[[130 132 106 129 139 141 120 136 119 112]
 [112 132 132 131 128 125 117 143 123 106]
 [133 129 111 150 123 106 115 142 144 136]]
:
[[130 132 106 129 139 141 120 136 119 112]
 [133 129 111 150 123 106 115 142 144 136]]

[[124 131]
 [130 135]
 [126 126]
 [138 151]
 [141 157]
 [130 126]
 [120 125]
 [129 126]]
:
[[124 131]
 [126 126]
 [141 157]
 [120 125]]

[[131 125 127]
 [132 126 111]
 [131 124 108]
 [137 128 152]
 [139 131 143]
 [131 128 130]
 [138 122 126]]
:
[[131 125 127]
 [131 124 108]
 [139 131 143]
 [138 122 126]]

[[111 126 139 143 127 124 110 126]
 [119 134 134 126 129 138 122 140]
 [117 124 125 135 134 149 108 129]
 [115 119 138 143 116 149 116 103]
 [118 137 131 115 123 126 136 125]
 [139 113 118 117 131 126 118 122]
 [125 142 134 115 134 129 132 136]
 [132 129 126 120 130 125 141 119]
 [128 126 130 123 133 127 127 125]
 [150 107 128 134 129 126 116 115]
 [116 144 130 118 123 136 135 122]
 [118 122 118 144 120 136 125 119]]
:
[[111 126 139 143 127 124 110 126]
 [117 124 125 135 134 149 108 129]
 [118 137 131 115 123 126 136 125]
 [125 142 134 115 134 129 132 136]
 [128 126 130 123 133 127 127 125]
 [116 144 130 118 123 136 135 122]]

[[127 139 129 130 130 130 122 144]
 [130 130 141 130 126 126 138 132]
 [102 130 130 135 130 131 125 133]
 [127 141 124 129 142 132 130 147]
 [128 129 125 127 133 130 129 130]
 [141 130 148 128 133 124 156 130]]
:
[[127 139 129 130 130 130 122 144]
 [102 130 130 135 130 131 125 133]
 [128 129 125 127 133 130 129 130]]

[[121 132 124 130 129 126 143 145 137 136]
 [135 129 127 127 142 126 157 146 127 146]
 [119 127 127 125 129 117 141 145 129 132]
 [114 134 133 126 111 126 141 145 128 140]]
:
[[121 132 124 130 129 126 143 145 137 136]
 [119 127 127 125 129 117 141 145 129 132]]

[[136 135 127 123 115 129 115 129 108 148 129]
 [134 120 122 138 135 126 132 123 106 122 138]
 [134 128 129 130 128 124 122 128 129 126 125]
 [125 119 130 136 142 123 137 137 104 146 139]]
:
[[136 135 127 123 115 129 115 129 108 148 129]
 [134 128 129 130 128 124 122 128 129 126 125]]
---
[[108 106 107 110 113 118 122 127 130 131 131 129 128 130 133]
 [124 123 121 119 118 116 117 118 120 122 125 127 130 132 135]
 [131 128 126 127 130 133 133 130 126 122 122 123 125 127 126]
 [120 120 123 126 129 133 136 138 137 135 132 128 124 123 124]
 [135 128 125 127 131 135 135 129 121 114 111 113 116 118 118]
 [118 125 130 131 129 127 129 135 141 144 141 133 123 119 121]]
:
[[108 106 107 110 113 118 122 127 130 131 131 129 128 130 133]
 [124 123 121 119 118 116 117 118 120 122 125 127 130 132 135]
 [120 120 123 126 129 133 136 138 137 135 132 128 124 123 124]
 [135 128 125 127 131 135 135 129 121 114 111 113 116 118 118]
 [131 128 126 127 130 133 133 130 126 122 122 123 125 127 126]
 [118 125 130 131 129 127 129 135 141 144 141 133 123 119 121]]

[[135 138 124 148 131 111 122 121 124]
 [135 121 148 128 100 128 139 139 156]
 [138 141 123 156 130 103 120 118 125]
 [122 131 115 126 146 130 121 122 110]
 [119 118 130 104 129 149 134 135 128]
 [126 122 133 119 122 136 133 133 134]
 [126 122 134 119 121 135 133 133 135]
 [133 123 143 129 108 127 136 136 148]]
:
[[122 131 115 126 146 130 121 122 110]
 [138 141 123 156 130 103 120 118 125]
 [135 138 124 148 131 111 122 121 124]
 [119 118 130 104 129 149 134 135 128]
 [126 122 133 119 122 136 133 133 134]
 [126 122 134 119 121 135 133 133 135]
 [133 123 143 129 108 127 136 136 148]
 [135 121 148 128 100 128 139 139 156]]

[[146 133 142 144 104 112]
 [110 122 118 111 143 143]
 [122 113 149 113 106 142]]
:
[[110 122 118 111 143 143]
 [146 133 142 144 104 112]
 [122 113 149 113 106 142]]

[[104 129 148 136 134 128 154]
 [125 142 131 124 122 115 131]
 [139 131 118 122 119 124 117]
 [152 130 108 121 116 125 107]
 [141 124 117 126 123 130 117]
 [116 130 139 134 132 127 140]
 [136 132 121 122 120 124 121]
 [133 116 122 134 131 140 122]
 [126 151 130 122 119 105 130]]
:
[[152 130 108 121 116 125 107]
 [141 124 117 126 123 130 117]
 [139 131 118 122 119 124 117]
 [136 132 121 122 120 124 121]
 [133 116 122 134 131 140 122]
 [126 151 130 122 119 105 130]
 [125 142 131 124 122 115 131]
 [116 130 139 134 132 127 140]
 [104 129 148 136 134 128 154]]

[[137 129 141]
 [138 129 106]
 [139 127 139]
 [138 129 105]
 [116 127 136]
 [118 127 124]
 [118 127 126]]
:
[[138 129 105]
 [138 129 106]
 [118 127 124]
 [118 127 126]
 [116 127 136]
 [139 127 139]
 [137 129 141]]

[[120 137 132 123 139 127 117 129 136 134]
 [133 123 124 126 125 124 132 132 129 128]
 [132 125 119 116 130  98 128 155 135 134]
 [138 116 126 132 117 129 143 127 123 122]
 [114 144 135 122 146 128 106 128 139 136]
 [125 129 136 137 125 146 129 112 123 119]]
:
[[132 125 119 116 130  98 128 155 135 134]
 [133 123 124 126 125 124 132 132 129 128]
 [138 116 126 132 117 129 143 127 123 122]
 [120 137 132 123 139 127 117 129 136 134]
 [114 144 135 122 146 128 106 128 139 136]
 [125 129 136 137 125 146 129 112 123 119]]

[[124 133 130 135 120 131 135 125 127 125 129]
 [128 124 133 139 133 128 123 126 126 127 126]
 [132 143 128 134 107 128 139 117 135 117 133]]
:
[[132 143 128 134 107 128 139 117 135 117 133]
 [124 133 130 135 120 131 135 125 127 125 129]
 [128 124 133 139 133 128 123 126 126 127 126]]

[[ 99 120 153 140 139]
 [132 119 125 132 130]
 [152 144 107 117 113]]
:
[[152 144 107 117 113]
 [132 119 125 132 130]
 [ 99 120 153 140 139]]
---
[[110 126 148]
 [135 150 110]
 [132 124 148]
 [123 132 146]
 [131 130 121]]
:
[[132 124 148]
 [110 126 148]
 [131 130 121]
 [123 132 146]
 [135 150 110]]

[[109 123 141 137 115 102 103]
 [129 133 112 123 129 111 132]
 [104 126 139 144 147 146 134]
 [121 152 101 114 130 110 120]
 [125 119 138 117 132 100 123]]
:
[[125 119 138 117 132 100 123]
 [109 123 141 137 115 102 103]
 [104 126 139 144 147 146 134]
 [129 133 112 123 129 111 132]
 [121 152 101 114 130 110 120]]

[[147 132 107 149 107 132 119 133]
 [141 124 102 149 102 132 117 142]
 [131 102 109 147 109 132 107 133]
 [150 123 120 150 120 130 118 107]
 [136 100 117 148 117 132 110 121]]
:
[[136 100 117 148 117 132 110 121]
 [131 102 109 147 109 132 107 133]
 [150 123 120 150 120 130 118 107]
 [141 124 102 149 102 132 117 142]
 [147 132 107 149 107 132 119 133]]

[[135 115 131 122 144 140 140 123 143]
 [122 129 129 127 119 124 121 124 122]
 [142 126 116 138 124 132 130 153 125]
 [120 136 150 134 138 129 133 122 120]
 [120 139 140 132 131 124 128 122 122]
 [136 128 128 135 129 132 131 142 124]]
:
[[135 115 131 122 144 140 140 123 143]
 [142 126 116 138 124 132 130 153 125]
 [136 128 128 135 129 132 131 142 124]
 [122 129 129 127 119 124 121 124 122]
 [120 136 150 134 138 129 133 122 120]
 [120 139 140 132 131 124 128 122 122]]

[[129 136 127 129 129 130 145 128 130 130 135 132]
 [115 137 122 118 130 129 133 126 129 132 140 111]
 [142 124 133 134 131 128 144 129 129 127 135 133]
 [114 117 128 128 127 131 111 131 129 131 147 140]
 [131 125 133 123 126 129 117 128 124 123 108 108]
 [130 128 129 130 128 125 114 126 128 124 113 114]
 [123 115 133 128 131 130 119 130 129 130 145 122]
 [114 126 130 129 129 128 104 128 130 128 122 117]]
:
[[123 115 133 128 131 130 119 130 129 130 145 122]
 [114 117 128 128 127 131 111 131 129 131 147 140]
 [142 124 133 134 131 128 144 129 129 127 135 133]
 [131 125 133 123 126 129 117 128 124 123 108 108]
 [114 126 130 129 129 128 104 128 130 128 122 117]
 [130 128 129 130 128 125 114 126 128 124 113 114]
 [129 136 127 129 129 130 145 128 130 130 135 132]
 [115 137 122 118 130 129 133 126 129 132 140 111]]

[[127 126 129 126 131 126 125 127 126 126 124 124 122 128 131]
 [144 125 122 125 130 125 124 124 125 125 117 122 146 135 129]
 [150 124 120 126 128 124 125 123 124 124 128 126 150 135 136]]
:
[[150 124 120 126 128 124 125 123 124 124 128 126 150 135 136]
 [144 125 122 125 130 125 124 124 125 125 117 122 146 135 129]
 [127 126 129 126 131 126 125 127 126 126 124 124 122 128 131]]

[[137 129 124 128]
 [106 128 144 129]]
:
[[106 128 144 129]
 [137 129 124 128]]
